Below are the code and all the weights of a small trained network. Each question names an input and a class and asks about switching units off, where a switched-off unit gives its printed mean instead of its output.

import numpy as np


def w(rows, s, z=0):
    codes = np.array(rows[::2]) - 128.0
    scale = np.full(codes.shape[1], s)
    scale[-1] = z or s
    return codes * scale


def f(y):
    return y / 2 * (1 + np.tanh(0.7978845608 * (y + 0.044715 * y**3)))


def log_softmax(a):
    a = a - a.max(-1, keepdims=True)
    return a - np.log(np.exp(a).sum(-1, keepdims=True))


def net(x, mask):
    res = np.array(x, float).reshape(1, 3) / 4 @ E
    y = f(res @ A[0][:, :-1].T + A[0][:, -1])
    res = res + np.where(mask, y, B[0][:, -1]) @ B[0][:, :-1]
    return log_softmax(res[-1] @ U[:, :-1].T + U[:, -1])


A, B = {}, {}
E = w([
[53,214,18],'x0',
[25,144,240],'x1',
[175,254,208],'x2',
],0.007)
A[0] = w([
[90,146,148,50],'n0',
[179,97,128,73],'n1',
[206,210,132,60],'n2',
[115,122,123,141],'n3',
[214,81,171,213],'n4',
[210,88,38,117],'n5',
[228,168,84,78],'n6',
[50,170,162,152],'n7',
[180,140,108,209],'n8',
[150,63,94,73],'n9',
[159,141,82,165],'n10',
[125,169,131,58],'n11',
[199,151,99,48],'n12',
[74,156,111,240],'n13',
[77,145,172,210],'n14',
[64,126,165,192],'n15',
[106,66,127,29],'n16',
[9,35,133,69],'n17',
[60,138,168,174],'n18',
[121,181,174,128],'n19',
[135,122,116,254],'n20',
[215,77,70,145],'n21',
[84,112,104,13],'n22',
[32,90,182,175],'n23',
[122,60,61,46],'n24',
[69,204,66,70],'n25',
[104,107,136,17],'n26',
[92,173,86,69],'n27',
[139,207,206,71],'n28',
[126,101,163,67],'n29',
[133,36,202,81],'n30',
[128,187,149,69],'n31',
[56,128,128,49],'n32',
[154,91,167,41],'n33',
[138,131,154,17],'n34',
[118,68,118,62],'n35',
[58,98,149,39],'n36',
[157,152,106,98],'n37',
[233,96,185,48],'n38',
[105,149,96,61],'n39',
[148,84,195,147],'n40',
[106,125,110,37],'n41',
[177,91,147,42],'n42',
[142,137,159,218],'n43',
[198,96,182,52],'n44',
[73,49,124,90],'n45',
[117,181,200,147],'n46',
],0.013,0.0042)
B[0] = w([
[165,148,78,132],'n0',
[134,145,100,148],'n1',
[194,194,203,192],'n2',
[127,124,126,136],'n3',
[57,92,116,238],'n4',
[234,105,33,254],'n5',
[242,132,30,201],'n6',
[139,118,51,199],'n7',
[149,64,145,186],'n8',
[153,172,150,180],'n9',
[135,96,71,185],'n10',
[135,155,118,132],'n11',
[208,138,71,160],'n12',
[61,86,119,205],'n13',
[159,69,83,201],'n14',
[165,64,70,196],'n15',
[150,175,140,152],'n16',
[230,227,224,234],'n17',
[166,80,46,196],'n18',
[175,150,145,180],'n19',
[101,60,162,184],'n20',
[184,92,101,237],'n21',
[137,186,102,133],'n22',
[232,59,33,233],'n23',
[161,217,205,204],'n24',
[5,201,43,216],'n25',
[155,150,101,118],'n26',
[66,173,72,170],'n27',
[209,203,210,211],'n28',
[125,139,81,143],'n29',
[61,181,46,227],'n30',
[148,181,146,155],'n31',
[149,153,67,147],'n32',
[104,165,69,152],'n33',
[146,174,91,119],'n34',
[134,166,159,158],'n35',
[198,135,79,155],'n36',
[144,125,103,143],'n37',
[81,188,67,205],'n38',
[100,163,87,141],'n39',
[83,136,61,208],'n40',
[128,173,100,120],'n41',
[108,160,91,149],'n42',
[129,88,147,176],'n43',
[83,195,67,184],'n44',
[157,171,197,197],'n45',
[207,140,143,209],'n46',
],0.02,0.0073)
U = w([
[185,255,101,210],'0',
[164,124,29,63],'1',
[48,218,9,96],'2',
[93,17,69,254],'3',
[70,121,175,55],'4',
[33,223,161,79],'5',
[65,158,248,63],'6',
],0.0091,0.005)

Each question gives the input, the list of numbers given to net, and the class t.
The units are the neurons (one row each of A and B). Each row of codes is followed by its name. A weight is (code - 128) times the scale printed after its matrix; where a second scale follows, it is the last column's (A, B and U).
mask holds one flag per neuron, in row order. A switched-off neuron (its flag False) gives its mean, the last column of its row in B, instead of its output. The means were averaged over made-up inputs and are rounded, as every weight is.
A unit's drop is (log p(t) with every unit on - log p(t) with that unit switched off) / (log p(t) with every unit on - log p(t) with every unit switched off).
The circuit of an input: a set's keep is (log p(t) with only the set's units on - log p(t) with every unit switched off) / (log p(t) with every unit on - log p(t) with every unit switched off). Starting from the 12 units with the biggest drops (on a tie, the unit counted first), units are removed one at a time, each time the one whose removal leaves the highest keep (on an exact tie, the one counted first), for as long as the keep stays at least 0.8.
units of the circuit, in order: the units of the circuit, biggest drop first
most important unit: the unit with the biggest drop
k most important neurons: the k neurons with the biggest drops, biggest first
drop of u: that unit's drop, to one decimal
input [7,-8,4], class 1: units of the circuit, in order	(n5)
input [5,-4,0], class 2: 2 most important neurons	(n25, n23)
input [1,-3,-3], class 3: 3 most important neurons	(n17, n28, n2)
input [4,-7,-7], class 0: 3 most important neurons	(n24, n9, n23)
input [7,4,6], class 2: 2 most important neurons	(n25, n17)
input [-1,-1,3], class 3: 3 most important neurons	(n17, n24, n45)
input [-5,4,-3], class 2: 2 most important neurons	(n30, n5)
input [-2,7,6], class 1: 3 most important neurons	(n17, n14, n18)
input [5,-4,2], class 2: 2 most important neurons	(n25, n23)
input [2,-6,-7], class 0: drop of n36	0.0
input [-5,3,-6], class 0: drop of n17	2.0
input [-1,0,2], class 3: 2 most important neurons	(n17, n24)
input [-3,-3,-3], class 3: drop of n17	0.3
input [-1,-4,-6], class 0: most important unit	n24
